In the rows, zero is written as 128.
Each row is followed by its class.
167	90	105	146	83	191	111	155	126	101	134	126	111	122	124	153	186	186	124	158	120	138	123	113	141	89	127	91	117	125	108	123	89	130	145	171	139	116	196	137	109	99
(79)
154	160	95	125	102	137	138	177	140	58	59	115	126	92	148	119	106	110	148	185	141	97	109	74	147	100	100	146	154	100	124	147	160	136	58	117	136	126	119	138	51	179
(97)
121	117	168	147	93	99	121	163	139	142	174	159	124	158	118	137	90	139	157	126	163	131	127	125	154	125	158	127	100	123	107	135	131	138	117	138	96	157	135	73	166	146
(118)
192	62	112	153	118	232	112	166	144	80	146	120	113	139	122	190	213	167	142	143	100	141	103	108	132	74	115	86	121	131	132	135	87	115	177	162	127	105	183	168	108	74
(140)
173	116	104	113	102	134	150	177	97	62	84	102	136	66	138	122	117	130	188	184	155	118	133	60	140	112	95	131	142	101	113	138	143	138	70	108	140	134	140	139	67	184
(140)
129	162	90	166	124	144	149	145	161	81	105	112	119	108	163	129	89	84	149	171	107	106	103	91	164	105	142	132	158	104	96	163	175	147	50	93	137	90	107	157	51	161
(195)
207	103	114	116	83	169	124	172	99	59	90	96	115	41	121	103	105	162	153	193	168	103	128	119	115	100	124	150	157	103	136	142	169	153	69	108	171	134	112	137	50	142
(14)
142	112	161	136	91	107	122	143	131	119	147	145	125	161	110	130	106	156	127	104	164	147	128	122	133	132	164	108	113	141	126	134	102	155	154	140	143	141	135	103	181	131
(79)
152	142	105	157	87	163	153	159	159	66	60	125	126	74	119	105	127	138	146	159	142	116	139	90	135	119	120	133	141	102	144	145	180	132	97	107	164	102	114	147	51	126
(161)
190	107	99	134	103	152	137	152	122	38	87	102	116	75	123	104	94	133	139	178	157	124	120	107	104	94	129	139	139	125	133	146	134	159	67	134	160	120	115	144	70	152
(195)
190	126	101	98	92	162	153	177	133	56	72	131	123	79	118	99	117	164	154	160	163	123	118	99	123	111	115	136	122	108	156	129	135	147	101	119	145	133	125	131	85	144
(118)
134	112	115	173	125	187	113	154	172	116	168	131	110	184	146	214	181	133	138	132	69	134	79	89	185	73	125	95	129	119	95	156	114	117	121	131	105	96	183	140	111	93
(140)
219	101	115	128	92	134	139	161	123	52	89	112	112	63	148	100	90	152	146	181	158	108	118	93	104	102	132	146	142	129	137	155	136	172	68	131	161	139	116	142	58	150
(195)
185	95	183	129	112	124	103	148	133	122	154	143	123	132	83	106	130	170	157	116	179	133	132	140	95	117	155	140	103	133	147	117	100	142	182	155	116	159	101	108	168	100
(118)
214	64	180	114	87	118	110	135	98	103	121	136	117	106	68	89	132	189	142	122	201	140	148	134	76	144	158	126	105	141	153	109	84	165	180	160	161	171	119	104	169	112
(79)
85	144	162	173	101	67	120	129	148	141	170	157	121	212	129	152	72	112	125	116	133	143	123	93	176	113	144	111	111	137	110	147	140	160	79	142	106	150	144	93	184	149
(195)
175	78	195	139	98	121	102	146	113	134	128	153	122	124	101	128	99	154	138	120	174	122	137	126	97	116	132	135	113	144	159	111	126	157	150	150	133	177	116	112	160	110
(97)
207	99	112	152	85	176	137	153	138	60	75	113	120	48	116	105	126	187	139	160	143	112	119	103	82	114	132	151	155	116	144	137	163	147	124	118	180	112	85	157	53	109
(161)
242	93	121	101	94	187	135	165	96	50	69	95	108	29	102	68	129	183	152	194	172	107	134	118	105	114	110	139	136	100	173	123	137	150	106	135	181	140	115	149	59	126
(14)
175	81	105	167	120	207	115	148	155	98	111	140	110	106	124	183	175	164	138	167	96	131	96	134	162	78	127	96	128	123	142	136	119	120	144	178	135	123	177	125	96	56
(53)
106	180	83	121	130	136	152	165	154	73	96	114	141	115	136	121	98	101	159	165	138	125	112	95	172	104	127	135	129	93	108	157	159	105	70	98	122	88	125	121	78	163
(118)
113	123	156	119	84	91	115	142	125	127	147	148	124	171	115	139	106	145	129	112	167	142	147	109	136	135	152	117	113	139	99	132	110	155	135	142	130	151	146	90	182	147
(79)
154	103	104	148	89	211	130	144	143	94	132	138	115	146	108	134	181	196	106	139	108	149	94	100	135	93	131	88	104	121	117	127	108	124	146	183	147	111	183	137	128	90
(79)
123	154	104	162	117	182	125	148	162	138	162	121	123	143	151	190	171	134	150	138	80	158	94	103	177	78	116	87	107	112	105	124	120	125	123	152	96	109	182	148	119	110
(198)
175	131	103	129	103	126	152	153	119	53	93	97	130	79	136	79	101	140	157	192	150	117	121	104	162	105	122	141	145	99	136	161	146	136	54	119	159	131	147	119	68	153
(14)
214	116	112	106	102	161	155	187	122	41	72	112	113	69	105	82	143	179	130	164	151	114	97	106	85	113	115	151	125	120	171	131	124	146	104	145	164	139	129	147	74	118
(86)
81	169	150	165	106	84	115	152	149	164	183	155	129	182	150	206	106	88	173	127	116	139	121	120	195	117	154	106	122	115	85	153	137	139	127	115	78	131	143	103	160	162
(198)
215	125	121	96	83	171	128	179	111	59	72	117	112	27	135	128	117	157	167	183	154	104	113	107	96	106	118	141	142	107	147	145	135	163	116	107	149	129	103	158	51	150
(198)
136	96	183	152	116	105	87	162	124	148	171	129	99	130	103	179	103	143	133	138	148	119	124	132	104	117	153	133	120	143	122	102	118	144	133	123	121	156	121	106	163	98
(86)
205	118	116	126	81	135	142	166	119	55	80	124	112	67	128	94	90	152	146	185	152	106	106	83	113	100	133	151	131	109	134	155	147	168	62	137	158	138	117	138	58	154
(195)
226	51	199	129	101	135	113	148	119	89	126	136	111	125	83	104	163	174	152	101	171	126	135	115	67	128	141	132	114	155	175	124	76	164	196	145	140	178	109	127	157	94
(140)
94	137	161	151	97	70	114	160	126	160	181	143	124	195	130	156	81	121	139	132	144	130	121	116	194	122	141	111	127	124	119	155	155	138	92	126	115	148	146	78	177	157
(14)
166	80	116	151	108	241	112	163	154	100	160	130	102	119	119	169	181	192	128	164	111	133	108	120	141	74	118	93	98	116	113	118	96	118	157	167	119	97	182	141	108	68
(118)
140	149	79	118	109	137	135	145	138	63	52	122	129	82	118	123	116	117	136	165	140	115	103	99	143	105	110	136	152	107	126	142	163	116	65	119	155	118	117	121	78	149
(53)
205	134	119	86	88	134	138	173	110	62	92	105	130	35	145	107	103	139	176	182	164	129	126	99	128	117	98	128	127	105	133	145	127	162	99	119	137	142	127	141	73	169
(198)
141	112	178	140	113	126	134	143	135	111	148	147	125	154	78	100	104	162	148	104	177	151	134	138	119	122	155	127	79	131	166	123	106	139	137	159	124	155	128	88	182	116
(118)
180	71	118	152	110	224	113	170	142	83	146	122	108	135	121	173	210	175	134	146	92	142	96	93	136	64	110	91	107	131	130	133	80	116	155	171	126	108	192	156	106	77
(140)
130	105	107	161	127	205	128	139	162	101	148	145	115	172	137	187	186	156	124	128	73	149	98	74	169	76	105	80	113	124	125	132	112	116	135	143	119	100	189	152	124	86
(140)
118	123	150	131	108	102	118	127	147	119	126	162	133	156	103	136	119	135	126	98	150	146	121	126	148	129	148	112	107	143	142	127	121	132	131	156	133	159	130	92	186	123
(53)
129	154	92	152	109	138	149	180	138	66	101	112	120	96	125	137	128	105	137	180	120	111	106	97	155	104	141	137	133	97	109	145	145	123	58	98	139	110	144	136	60	145
(86)
160	153	94	124	100	142	143	148	132	50	73	114	135	75	130	99	106	145	136	153	157	120	108	89	116	120	145	140	153	106	119	148	161	136	81	98	175	104	99	143	66	166
(79)
100	138	153	127	96	83	106	144	124	121	146	137	130	160	124	158	91	112	125	126	172	142	147	116	164	145	153	113	115	121	100	139	117	147	119	125	127	142	145	86	168	167
(79)
101	113	100	190	89	180	115	141	164	130	159	143	124	147	134	163	173	174	127	151	92	141	114	93	171	93	113	102	129	114	88	128	166	111	101	165	117	103	173	131	103	101
(161)
114	118	117	177	123	197	129	145	157	118	165	142	119	158	126	167	154	177	133	152	103	146	98	106	177	79	119	97	95	106	119	131	129	108	111	168	107	106	190	115	123	88
(118)
175	116	182	144	117	105	112	128	125	132	143	133	124	134	96	120	124	156	170	120	154	145	114	132	115	128	144	126	115	131	155	116	110	156	167	147	105	169	109	113	174	117
(198)
135	99	107	164	113	207	123	177	155	104	157	127	106	147	126	190	190	166	112	156	94	139	106	113	149	77	127	93	98	127	120	118	104	110	125	179	119	117	210	144	114	69
(86)
142	108	169	138	86	128	117	138	128	122	132	152	116	143	92	119	114	160	145	122	165	126	125	126	117	140	169	129	121	124	116	127	128	155	139	143	140	150	124	103	159	130
(79)
181	139	95	116	99	151	139	153	125	50	66	113	126	80	113	89	106	143	130	170	153	110	87	91	125	119	142	143	156	91	120	156	156	138	85	107	171	104	100	138	68	159
(79)
226	48	118	175	80	223	121	163	144	94	114	127	105	99	96	139	208	216	117	158	122	129	120	108	104	90	129	106	114	127	146	126	108	124	190	184	151	114	156	151	85	50
(161)
213	99	124	124	110	174	148	175	111	51	71	120	115	47	90	95	141	169	132	175	159	114	113	114	86	111	126	151	119	103	180	125	140	142	106	137	171	141	128	146	62	101
(86)
195	77	118	167	101	208	132	144	154	78	153	118	110	133	128	144	171	179	124	155	116	153	118	102	149	81	127	89	87	132	125	140	97	145	122	198	131	127	200	144	104	75
(195)
151	184	98	114	98	127	145	153	137	84	94	117	136	82	152	129	105	120	179	166	140	125	116	72	160	112	106	128	146	91	112	150	173	143	57	98	124	126	117	150	73	182
(198)
190	101	109	161	105	222	119	156	147	109	153	135	113	134	135	183	192	189	145	145	88	153	98	114	142	68	124	77	113	127	146	135	103	128	172	181	110	121	173	161	114	73
(198)
142	103	97	156	125	226	110	149	169	113	154	138	108	146	126	182	178	164	127	150	96	144	113	127	168	76	125	86	102	113	113	119	113	101	150	153	101	93	182	134	110	66
(118)
36	166	134	158	95	64	125	140	152	162	149	178	138	190	136	189	78	84	128	104	130	152	134	101	214	125	138	91	106	129	100	128	163	125	78	136	103	161	159	61	196	166
(53)
108	132	170	163	83	76	132	149	153	151	160	147	133	152	117	131	98	136	158	111	155	150	150	110	160	148	140	121	102	130	113	121	132	155	123	145	125	150	142	90	175	142
(161)
143	154	87	162	118	131	159	144	151	72	84	132	111	121	138	116	96	108	152	166	120	116	113	89	156	103	142	127	147	112	133	158	165	149	52	110	144	104	112	139	64	161
(195)
212	119	111	118	99	151	143	175	129	44	79	109	109	77	127	98	119	158	155	180	153	109	103	91	107	116	131	142	136	124	144	152	133	168	91	142	156	127	105	149	58	153
(195)
95	160	94	169	110	175	113	162	162	151	182	134	113	152	172	230	139	116	147	156	60	148	89	102	209	72	121	73	121	108	75	141	136	121	103	127	86	92	183	134	108	125
(198)
75	129	102	176	122	176	105	152	161	133	154	139	124	171	160	206	153	98	119	159	89	137	120	103	212	77	98	79	121	115	98	127	141	110	90	145	96	105	201	129	108	124
(97)
161	139	89	111	93	130	144	159	123	54	57	132	145	65	128	126	95	133	151	166	151	128	104	99	158	114	120	134	141	104	142	151	168	137	58	127	162	144	131	117	81	159
(53)
130	153	102	133	103	138	143	176	138	78	84	119	135	109	152	115	105	113	150	171	133	106	105	81	151	98	105	132	149	114	117	147	158	129	67	119	134	117	126	145	76	177
(97)
174	77	198	134	102	107	124	146	107	118	133	145	120	143	93	106	133	161	162	106	170	136	148	98	105	126	126	127	103	143	157	113	92	162	163	148	124	180	132	112	180	122
(140)
121	114	117	190	123	196	129	158	154	113	164	139	112	132	119	179	172	166	128	161	85	144	99	105	162	79	125	94	104	112	125	110	132	114	110	163	125	114	195	144	113	68
(86)
137	130	171	141	98	102	127	148	138	146	149	156	119	151	118	155	102	119	168	121	143	141	133	122	146	120	142	110	106	127	131	131	115	159	157	134	101	159	135	104	176	130
(198)
120	126	169	156	86	104	116	147	140	136	179	171	119	183	111	124	105	146	135	118	137	132	112	123	181	121	151	111	124	121	139	149	159	153	98	131	130	154	128	98	169	138
(14)
120	121	159	147	87	114	117	145	139	136	142	170	108	172	109	137	113	151	123	110	138	121	117	118	127	134	173	114	124	133	115	135	119	146	155	135	136	134	118	104	170	137
(79)
172	71	118	150	107	214	117	148	130	89	155	107	109	119	125	142	169	192	121	168	116	143	122	131	146	79	115	92	110	130	137	122	98	127	138	177	146	120	193	138	122	78
(14)
75	167	166	167	129	80	127	110	157	152	169	155	136	164	130	154	83	91	159	113	130	153	109	114	181	130	138	118	116	109	111	131	159	149	100	109	94	142	127	93	173	151
(198)
69	180	83	165	104	111	165	137	170	80	91	132	149	123	142	123	104	100	149	149	122	135	116	82	192	131	127	137	147	95	107	163	197	133	29	82	150	90	133	119	68	171
(161)
100	109	169	144	118	89	104	151	129	130	163	128	128	179	112	157	131	100	151	114	149	139	128	102	147	122	134	121	114	138	103	127	104	132	133	127	95	149	142	97	179	155
(140)
134	105	184	161	116	100	119	139	140	128	171	159	129	176	118	145	117	145	161	91	139	141	118	93	131	115	152	124	125	144	133	143	137	146	124	128	116	161	116	108	170	127
(140)
174	132	100	130	67	136	155	179	138	59	71	117	128	64	136	104	102	139	155	167	158	113	152	98	130	124	119	140	147	109	126	155	152	148	92	113	167	113	120	139	58	158
(161)
190	120	101	92	80	143	149	179	119	56	43	128	125	29	124	96	132	150	164	180	175	110	138	93	132	118	99	131	129	115	138	122	134	147	93	139	163	142	132	128	72	158
(53)
142	111	108	179	101	178	121	139	176	117	151	130	113	148	132	181	150	173	127	141	94	152	113	105	172	94	116	97	124	120	116	135	133	129	114	153	138	98	174	129	112	78
(161)
205	79	198	116	95	133	106	155	119	130	133	140	108	104	88	122	133	150	157	125	167	131	135	136	83	115	149	124	101	142	158	120	84	170	207	145	117	172	109	124	165	89
(198)
119	158	95	135	116	130	169	161	135	59	95	117	140	98	152	117	115	101	184	160	133	127	130	58	172	122	107	124	143	100	98	140	157	137	57	89	131	114	134	139	72	201
(140)
191	70	188	155	97	102	106	135	112	112	132	131	116	123	78	95	94	145	132	132	187	143	130	126	102	118	147	134	97	140	161	113	113	176	127	165	133	181	123	103	168	115
(195)
